Below are the code and all the weights of a small trained network. Each question names an input and a target symbol and asks about switching units off, where a switched-off unit gives its printed mean instead of its output.

import numpy as np


def w(rows, s, z=0):
    codes = np.array(rows[::2]) - 128.0
    scale = np.full(codes.shape[1], s)
    scale[-1] = z or s
    return codes * scale


def norm(h):
    return h / np.sqrt((h * h).mean(-1, keepdims=True) + 1e-5)


def f(y):
    return y / 2 * (1 + np.tanh(0.7978845608 * (y + 0.044715 * y**3)))


def softmax(a):
    e = np.exp(a - a.max(-1, keepdims=True))
    return e / e.sum(-1, keepdims=True)


def log_softmax(a):
    a = a - a.max(-1, keepdims=True)
    return a - np.log(np.exp(a).sum(-1, keepdims=True))


def net(x, mask):
    ids = ['αβγεζηθλξπσφω'.index(c) for c in x.split()]
    T = len(ids)
    res = E[ids] + P[:T]
    r = norm(res)
    for j in range(3):
        rows = slice(2 * j, 2 * j + 2)
        q, k, v = (r @ M[0][rows].T for M in (Q, K, V))
        z = softmax(np.where(np.tri(T) > 0, q @ k.T / 2**0.5, -1e9)) @ v
        o = O[0][rows]
        res = res + np.where(mask[j], z, o[:, -1]) @ o[:, :-1]
    y = f(norm(res) @ A[0][:, :-1].T + A[0][:, -1])
    res = res + np.where(mask[3:15], y, B[0][:, -1]) @ B[0][:, :-1]
    return log_softmax(norm(res)[-1] @ U[:, :-1].T + U[:, -1])


Q, K, V, O, A, B = {}, {}, {}, {}, {}, {}
E = w([
[99,137,100],'α',
[170,125,149],'β',
[101,140,103],'γ',
[176,113,154],'ε',
[127,130,134],'ζ',
[223,154,182],'η',
[204,153,174],'θ',
[164,142,71],'λ',
[47,127,125],'ξ',
[97,70,200],'π',
[92,190,162],'σ',
[55,4,134],'φ',
[18,117,150],'ω',
],0.018)
P = w([
[105,117,41],'0',
[116,98,50],'1',
[172,99,92],'2',
[195,80,93],'3',
[208,75,86],'4',
[237,85,76],'5',
[252,128,54],'6',
[226,86,53],'7',
[231,72,69],'8',
],0.0023)
Q[0] = w([
[86,4,85],'head 1',
[86,81,118],'head 1',
[200,84,189],'head 2',
[151,138,109],'head 2',
[177,73,54],'head 3',
[166,61,97],'head 3',
],0.013)
K[0] = w([
[163,134,154],'head 1',
[87,206,113],'head 1',
[252,179,36],'head 2',
[142,82,68],'head 2',
[255,202,149],'head 3',
[108,213,70],'head 3',
],0.01)
V[0] = w([
[203,254,99],'head 1',
[202,152,99],'head 1',
[183,243,103],'head 2',
[234,136,230],'head 2',
[61,186,226],'head 3',
[135,203,154],'head 3',
],0.0097)
O[0] = w([
[146,254,67,115],'head 1',
[253,106,111,158],'head 1',
[195,112,140,130],'head 2',
[82,95,156,255],'head 2',
[142,181,156,97],'head 3',
[84,173,202,117],'head 3',
],0.0066,0.0094)
A[0] = w([
[174,122,237,214],'neuron 1',
[99,126,167,187],'neuron 2',
[218,139,69,167],'neuron 3',
[154,144,141,96],'neuron 4',
[119,145,70,108],'neuron 5',
[150,109,215,233],'neuron 6',
[117,170,87,13],'neuron 7',
[142,191,167,227],'neuron 8',
[175,135,153,62],'neuron 9',
[100,93,84,120],'neuron 10',
[163,81,93,162],'neuron 11',
[64,73,7,252],'neuron 12',
],0.013,0.0036)
B[0] = w([
[88,97,42,254],'neuron 1',
[41,168,131,156],'neuron 2',
[163,191,184,170],'neuron 3',
[168,160,50,128],'neuron 4',
[126,83,157,126],'neuron 5',
[37,142,44,242],'neuron 6',
[79,92,71,122],'neuron 7',
[17,169,88,139],'neuron 8',
[140,114,121,144],'neuron 9',
[164,96,156,143],'neuron 10',
[210,130,180,179],'neuron 11',
[160,171,253,192],'neuron 12',
],0.0071,0.01)
U = w([
[155,145,153,3],'α',
[191,156,103,43],'β',
[146,162,155,15],'γ',
[254,56,98,159],'ε',
[193,112,138,59],'ζ',
[157,187,61,124],'η',
[137,201,49,181],'θ',
[230,143,163,39],'λ',
[106,153,148,125],'ξ',
[62,49,138,185],'π',
[23,230,88,95],'σ',
[100,29,193,201],'φ',
[66,138,159,120],'ω',
],0.014,0.0058)

Each question gives the input, a string of symbols that net reads in full, and the target symbol t.
The units are the heads (2 rows each of Q, K, V and O) and the neurons (one row each of A and B). Each row of codes is followed by its name. A weight is (code - 128) times the scale printed after its matrix; where a second scale follows, it is the last column's (O, A, B and U).
mask holds one flag per unit, heads first, then neurons. A switched-off unit (its flag False) gives its mean, the last column of its rows in O or B, instead of its output. The means were averaged over made-up inputs and are rounded, as every weight is.
A unit's drop is (log p(t) with every unit on - log p(t) with that unit switched off) / (log p(t) with every unit on - log p(t) with every unit switched off).
The circuit of an input: a set's keep is (log p(t) with only the set's units on - log p(t) with every unit switched off) / (log p(t) with every unit on - log p(t) with every unit switched off). Starting from the 12 units with the biggest drops (on a tie, the unit counted first), units are removed one at a time, each time the one whose removal leaves the highest keep (on an exact tie, the one counted first), for as long as the keep stays at least 0.8.
units of the circuit, in order: the units of the circuit, biggest drop first
unit that matters most: the unit with the biggest drop
k most important neurons: the k neurons with the biggest drops, biggest first
which heads matter: for each layer, one digit per head in row order, 1 if its drop is at least 0.15 and else 0, layers parted by /
drop when u is switched off: that unit's drop, to one decimal
input ω ε φ γ θ π ε, target π: units of the circuit, in order -> [head 1; neuron 6]
input ε π ω π σ π ε φ γ, target φ: which heads matter -> 000
input π ε ε θ ε φ ξ, target φ: units of the circuit, in order -> [neuron 6; neuron 12]
input ε π σ λ θ ω η, target θ: which heads matter -> 010
input φ π ε φ ε ζ, target φ: which heads matter -> 001
input α λ θ, target θ: most important neuron -> [neuron 8]
input θ η ε, target θ: which heads matter -> 101
input ε ε φ ε α ε π ε θ, target π: which heads matter -> 100
input ε η ω π σ ε η, target σ: 2 most important neurons -> [neuron 8; neuron 6]
input π ξ φ θ π φ ξ, target φ: 2 most important neurons -> [neuron 6; neuron 12]
input σ β ε, target σ: which heads matter -> 001
input γ γ ε ε ε θ, target θ: drop when head 1 is switched off -> 0.1
input ε ξ ε φ π γ, target φ: drop when head 1 is switched off -> 0.2
input ω π ε φ α, target φ: unit that matters most -> head 1
input θ ε π π γ η π π θ, target π: drop when head 1 is switched off -> 0.5
input φ φ γ ε θ π η, target π: drop when head 1 is switched off -> 0.8
